What can hang from each mark
bifug: givol luram masom
gava: bifug masom rivet
loti: gubo vomamo
rivet: bifug gava givol vafu vomamo
bedib: loti vomamo
givol: puda
gubo: givol loti
masom: bedib gava givol gubo
vafu: bifug givol puda
puda: bedib gubo vomamo

Each row was made from one small tree. The marks that hang from a mark follow it in brackets, in alphabetical order. Every link used is in the known rows. Write each row's tree.
Each row is shifted at random along 4 fixed directions that mean nothing.
Known rows
rivet(gava(masom(gubo(loti(vomamo)))) givol): [ -37 -142   79    7   56  137   56   77   11 -132   51   58  -37   16
  100  -93   12  -35  -34  -67  -45  110    1   88  132   -2   67  -33
  -29   -4 -133  -96  -14   31  174  -50   76   83 -120  135  135]
masom(bedib gava(bifug) gubo(givol loti)): [ -29   80   56 -211  152  -76  -45  -83   70   57  -77   36   51  -15
  -12   58   82  -30  -33  -44  -88   23   16    5 -106   39 -271  209
  -81 -244 -115   -1   45  -27  -32 -126  -73   53   93    5 -110]
puda(bedib(loti) vomamo): [-107  -21  -19    6   18   67    8  -80  145   84  -56  -52   48  -74
    3  -55  262  -31   32  -15  153 -102  -36   82  153  113   89   71
  177  203  -28   38   87  -13 -256  201  127  -82  -38 -118 -104]
masom(gava(bifug) givol): [ -14   71  -25   34  -97    9   22   60  -71   53   63   63   37  -14
   83   30  -15   99   14    3   30   64  -18   39   63  -41   -9   42
  -56 -102  126  -64 -105   76  119   41   26   56  -17  -82   -9]
masom(gava(bifug rivet) givol(puda) gubo(loti(vomamo))): [-124 -114  131 -115    2   75   60  -38  -30  -48  -27  276 -118 -152
  217  -72   94   47   -1  -99   68  161  -23   32  272   43   99   82
   26  -81  -52 -232 -128   63  126   17  190  139  -24   70   72]
givol(puda(bedib(loti) gubo)): [-210 -229  132  -15   22  384  112  -27   24   22  -12  -86   58  -32
   37 -254  214  -45   59 -130  161   69  -59  108  445   86  282  -50
   38  220  -25   -1  -27   53   48  135   88   84 -248  -54  173]
rivet(gava(masom) givol(puda(gubo)) vafu vomamo): [ 104   76  -39  -56   72  -36  -81  130   57  -86   44  144   20  -27
   52  -24  -62   18  -11   56  -37   10   50   37 -205    0  -89 -188
  -27 -101   27  -61   13  -19   93  -25   -2  -25  -21   24    1]
gubo(givol loti(vomamo)): [ -74  -53  -41  -26  102  211  -25   42   39   55  151 -341  166  159
 -122  -61    9    5  -28  -69    2    4  -10    8   31    5   46   18
 -101  -75  -59  178   52   81   87  -76 -111  -90 -189   32  123]
rivet(bifug(givol masom(bedib gubo(loti)))): [  71  148  -65   48  -25   59  -20  128  -80   38  118 -124  171   38
  -28    3  -92  124    0  -20  -16  -33   -3   -6  -41 -121   41  -33
  -98  -53  158  126 -115   34  173   36  -94   39  -42 -161    4]
puda(bedib(vomamo) gubo(givol)): [ -45   64  -30 -109   42   17    7  -59  134   32  -49   96   54  -89
   52  -11   98   -4   -3  -27   99  -31  -13   20   10   52   28   41
   48   23    6   22   27  -26 -150  114  145  -21  -14  -60  -85]
rivet(bifug(givol(puda) luram) gava(masom(gubo)) vomamo): [ -95 -138   67   98  -25  201    6  138  -34   40  106    5  -43   -5
   92 -173  131   75   40 -100  188   77  -21  162  266   73  240  -71
   64  159   31  -69 -133   74  200  147   79   98 -192  -93  155]
bifug(givol(puda(bedib(vomamo))) luram masom(gava)): [  49    9  -11 -134  -75 -243 -153   87  118   99  -97  122 -151   10
  -65  -65    7  -31  -16   67   -9  -45  -25  -38 -216  -33 -169  168
  108   63  -47  -22  -56  -96   45   -4  -16  -29  122  -32 -190]
puda(bedib(loti vomamo) gubo(givol)): [ 127  218  -69 -104  -68  -64    6  255   19  -61   31  -20  162   44
  -56   54 -325  -49 -174   74 -260   27   94 -172 -316 -286 -153 -146
 -250 -178  -44    4   33  -83  256 -245 -171  -87  -11   65  -18]
bifug(givol luram masom): [  40  -10  -28  -47  -58  -55 -136  104   44  108    7 -137  -15  120
 -172 -105  -31   -2   10    9    6  -65  -29    4 -158  -13  -85   91
   15   91   34  119  -53  -39  106   13 -121  -26   -5  -84  -91]
gava(bifug(givol(puda(gubo)) luram masom(bedib)) rivet): [  -7 -134  176 -196   47  -28 -111  -47   75   24 -175  260 -204 -104
   26 -223  131  -96   31  -48   -8   18   29   56   69   94  -66  105
  158   92  -74 -146  -21 -108   28  -21   58   93   50   65  -95]
gava(bifug(luram) masom(bedib givol) rivet(vomamo)): [   4  131  -86   37  -11  111   23   39  -49  114  142  -61  143  -44
   15  -20   46  115   39   -7  215  -48   43  107  156   36  208  -42
   16    6  241  -48 -151   94   52  207   -7  -27 -125 -213   12]
givol(puda(bedib(loti vomamo) gubo)): [ 143  292 -190 -138   77 -199 -106   62  140  113   -6 -201  219   45
 -141  141  -89    6    1  133   29 -161   48  -68 -438  -46 -233    3
 -113 -154  103  196   10  -47  -82   25 -191 -158   93 -196 -221]
vafu(bifug(luram masom(gava(rivet))) givol puda(gubo)): [  84  211 -178  -95   80 -199 -108  -48  184  129  -64  -58   43   13
  -20   56   79   84   58   71  193 -201   -7   52 -280   87 -104  156
   63   87  227  138  -85   80 -133  243   26  -62  163 -314 -266]
puda(gubo(loti) vomamo): [-118 -121  146  -81   14  199   95   58   20  -42  -69   79  -20  -43
   11 -149   -2 -117  -79  -86  -58   97  -29  -42  202   12  108 -113
  -60  135 -168 -127   65  -29  126 -129   28   36 -140  140  135]
givol(puda(gubo vomamo)): [  62  129  -58 -128   58  -59  -40   64   61   69  -37   15   66  -13
  -69   19 -105  -39   -8   79   29  -14  -15  -81 -190    3  -83 -117
 -116  -42   31   -8  -11  -33   47  -63 -111  -46   -8  -21  -50]
vafu(bifug(givol luram) puda(bedib(loti) gubo)): [  66  188  -93   17 -226  -48   64  213  -38    4   -1  144   45  -61
  101   -9 -175  101 -125   50  -48  -33   64  -88  -27 -275  164 -119
  -26  106  222  -39 -131   33  227  102   59    2   44 -173  -39]
gava(bifug masom(gubo)): [ -57    2   61   59  -33  247  180   42 -123  -28   76   18   86  -58
   89  -53  -24   36    0  -85  107   64   25   72  354  -20  299  -78
  -67   64  122 -106 -150   81  186  106   54  109 -166  -84  140]
masom(gava(bifug) givol(puda)): [-171  -89   23   88  -77  260   78   -9  -83  111  123  -28   53  -27
  130 -106  191  146  101  -91  264   93  -88  150  414   84  262   40
   34   53  193  -26 -179  175   84  231  135   99 -186 -183  117]
rivet(bifug(givol) vomamo): [  63  -48   28   47  104   69 -154  135    3   33   42 -153    8   58
  -77  -90   -7  -37   21   -7  -68   -5   23   52 -146   38 -151  -60
  -35   -6  -99   32   87  -42  129 -137 -169   -1  -67   59   35]
bedib(loti(gubo(givol)) vomamo): [-194 -303  180   78  -34  295  113   86    5 -115   67  -63  -79   -3
  111 -175  131  -46  -48 -166   54  135   11  121  367   -5  263   58
   57  160 -255  -53   13   35  136    4  169   51 -194  104  219]
vafu(bifug(luram) givol puda(bedib(loti vomamo) gubo)): [  11   71  -55   45  -40   99   32  213   46   27   29 -118   71   20
   24  -64  -76   -8 -105   18   10  -56   48   -4  -26 -152  116  -62
  -43  193   45    0   -9   61  198   34  -43  -48  -57 -127   22]
givol(puda(bedib gubo(loti) vomamo)): [  68  227  -86 -210   17 -226  -15  -53  120   10 -133  280    5 -154
   55   83  -34  -10  -72   84  -19  -80    2 -126 -190  -45  -68  -37
   45  -51   75  -40   14  -87 -155   46  107  -63  164  -46 -203]
vafu(bifug(luram) puda(bedib)): [  41   59  -42 -100  138 -125 -114  -39  163  164 -147  -69  -13   26
  -98  -10  125 -102   30   88   11 -145   35   41 -185   60 -207  133
   90  101  -44   54  126  -39 -129   -3 -115  -75  108  -78 -175]
vafu(givol puda(bedib gubo(loti) vomamo)): [ -36   92  -89  -63  -21   22   74  -29  111  -59  -60  203   -2 -167
  164  -15   38   36  -83   -4   89  -65  -38  -51   80  -28  210  -51
   98  167  120  -72  -15   48  -87  205  262  -23   38  -86  -71]
bifug(givol(puda) masom(gava)): [  91   40  -19 -101  -77 -233 -102   48   32  -42  -65  223 -150  -37
   45  -18  -77   35  -21   57  -75    3  -33  -75 -197  -75 -133   97
   55  -47   42  -39 -113  -60   85  -16   63   39  157    6 -148]
bifug(givol luram masom(gava gubo)): [-332 -304   89  108 -105  402   70  -63   22  197   91 -218   22   40
    2 -279  414  149  185 -235  508   27 -173  255  620  262  460  187
  173  401  125  110 -241  190   -6  474  212  135 -294 -329  132]
vafu(bifug puda(gubo)): [  97  139  -45  -40   34  -51   21  103    5   -2  -52   42   43   -8
   24   41 -157  -18  -44   76  -78  -19   53  -68 -153 -110  -60  -91
 -120   -6   58  -36  -14   18  154  -89  -91    5   50  -29  -12]
vafu(bifug(givol luram masom(bedib(vomamo) gubo)) puda): [ -13  -40   43   12  -22    2  -14  125   11   48  -37   70 -112  -39
   47  -85   16   -4  -38   -3   50   -8   -7   15   66  -66   93   90
   78  212  -41  -85  -83   11  166   26   18   56   17  -65    4]
masom(gava(rivet) givol): [ -26  -41   32 -139   41 -185 -103 -156  105   -2 -119  239 -155  -96
  105    3  176    7   62    4   25   20  -44   58  -81  145 -230  209
  127 -104  -40  -94    4  -26 -178   45  153   40  163   27 -182]
bedib(loti(gubo) vomamo): [ 159   70    7  -68   29 -212  -69  229   61  -99  -26 -102   -4   83
  -98  106 -257 -130 -126   92 -267    5  134  -90 -448 -185 -320   28
 -170 -170 -292   -9  109 -128  195 -325 -223  -93  112  166  -60]
vafu(bifug(masom) givol puda(gubo(loti) vomamo)): [  13   28    8    8   20  143   75  160    4  -88   -2   50   -9  -27
   84 -112 -128  -31 -123  -12  -70    4  -13  -69   62 -132  168 -123
  -57  209   23  -82  -24   60  252  -63   38   18  -63   13   90]

Which tree is each row?
[  -2   66   36  -41  -40  -61   74   41  -44  -86  -30  141    0 -104
   87   71  -59   16  -91  -14  -82   44   23  -47   10 -130    0   37
  -46  -66  -66 -102  -49  -40   66  -26   33   77   88   -6  -15] | masom(bedib(loti) gubo)
[-125   -4    5  -14   55  108   43  -29   49   99   51 -113  113  -24
   41   31  180   69   45  -73  173   26   -9  123  170   72   40  189
  -23  -65  -46    7  -64   89  -19  127   30   54  -70 -136   -1] | masom(bedib(loti(vomamo)) gava(bifug) gubo(givol))
[  28  129 -114   31  -28   -9    3   18  -28   48   89  -38  108   -1
   -8   38  -15  109   29   32   78  -46  -62   15   -4  -57   57   64
   -9   -7  163   69 -118   45   10  129   10   11   -3 -158  -50] | bifug(masom(bedib givol))
[ -18   88  -34  -88  -20   31   54    1  -15   -5   23   38   78  -32
   40   -1  -43   66  -31  -24   52    2  -13  -54   35  -46  121  -76
  -54  -44  145   51  -99   39   45   75   49    7  -17 -102   16] | givol(puda(gubo(loti)))
[-89 -36  10 -42  -8 142  28 -37  44   5  -8  89  25 -67  66 -74 104  48
  37 -42 106   0 -13  38 154  58 143 -52  64  75  87  -4  -3  56 -44 140
 134   1 -59 -75  34] | rivet(vafu(puda(gubo(givol))))
[ -84  -32   16  -75   19  201   18   31  -48  -15  129 -123   94   88
   -8 -108  -18   42  -84  -95  -59   63  -23  -47  122  -78  125  -53
  -77  -98   60  124  -27   68  147  -72  -13  -25 -145   13  138] | gubo(givol(puda) loti)
[  73  196 -122    3   49   52  -75   60   44   98   80  -35  170  -16
  -15  -16   37  117   68   50  154 -115  -13   59 -100   28   49 -139
   20   41  251  142  -35   54  -57  175    0  -67  -47 -240  -80] | rivet(givol(puda(gubo vomamo)) vafu(bifug(masom)))
[  58  104  -56 -101  131  -98  -25   -4   95   12  -86   50    3  -43
   20   34   -3  -31  -21   61  -36  -84   -6  -10 -137  -36 -105  129
   13   33  -18    2   16   -4    2  -14   -4    5  118  -42 -115] | vafu(bifug(masom(bedib givol)) puda(gubo(loti(vomamo))))
[ 159  177  -80 -157  221  -87 -171   55  174  135 -115 -217  185  103
 -247   10  -53 -121   71  145 -113 -170   70  -25 -449   24 -403   -5
 -117  -50  -28  152  174  -72  -22 -160 -341 -123   63  -63 -175] | rivet(vafu(bifug(masom) puda(bedib gubo)))
[  32  -66   73  -94  202  -19 -138  -35   73   46  -93  -62  -72   53
  -82 -106   98 -122   46   19  -80  -38  -33   70 -132   83 -261  155
   39   36 -125   51  100  -65  -10 -142 -119   30   50   51  -91] | vafu(bifug(masom(givol(puda))))
[-176 -130   83  -80  -22   76   10  -48   41   68  -11   39  -71  -16
   24 -130  204   49   39 -126  181   42  -88   87  233  130  113  175
   93  130  -23  -45 -126   58   18  150  125   70  -58 -104   16] | bifug(luram masom(gava(rivet(vomamo)) givol gubo(loti)))
[-27 -24  55 -82  95 103  31 -34   0  -8  -4  47   7 -98  57 -59  75 -10
  -7 -63  70  -5  14  73 172  37 107  99  44   0   3 -65 -71   1  52  79
  56  86 -34 -34 -14] | gava(bifug(givol(puda)) masom(bedib gubo(loti(vomamo))))
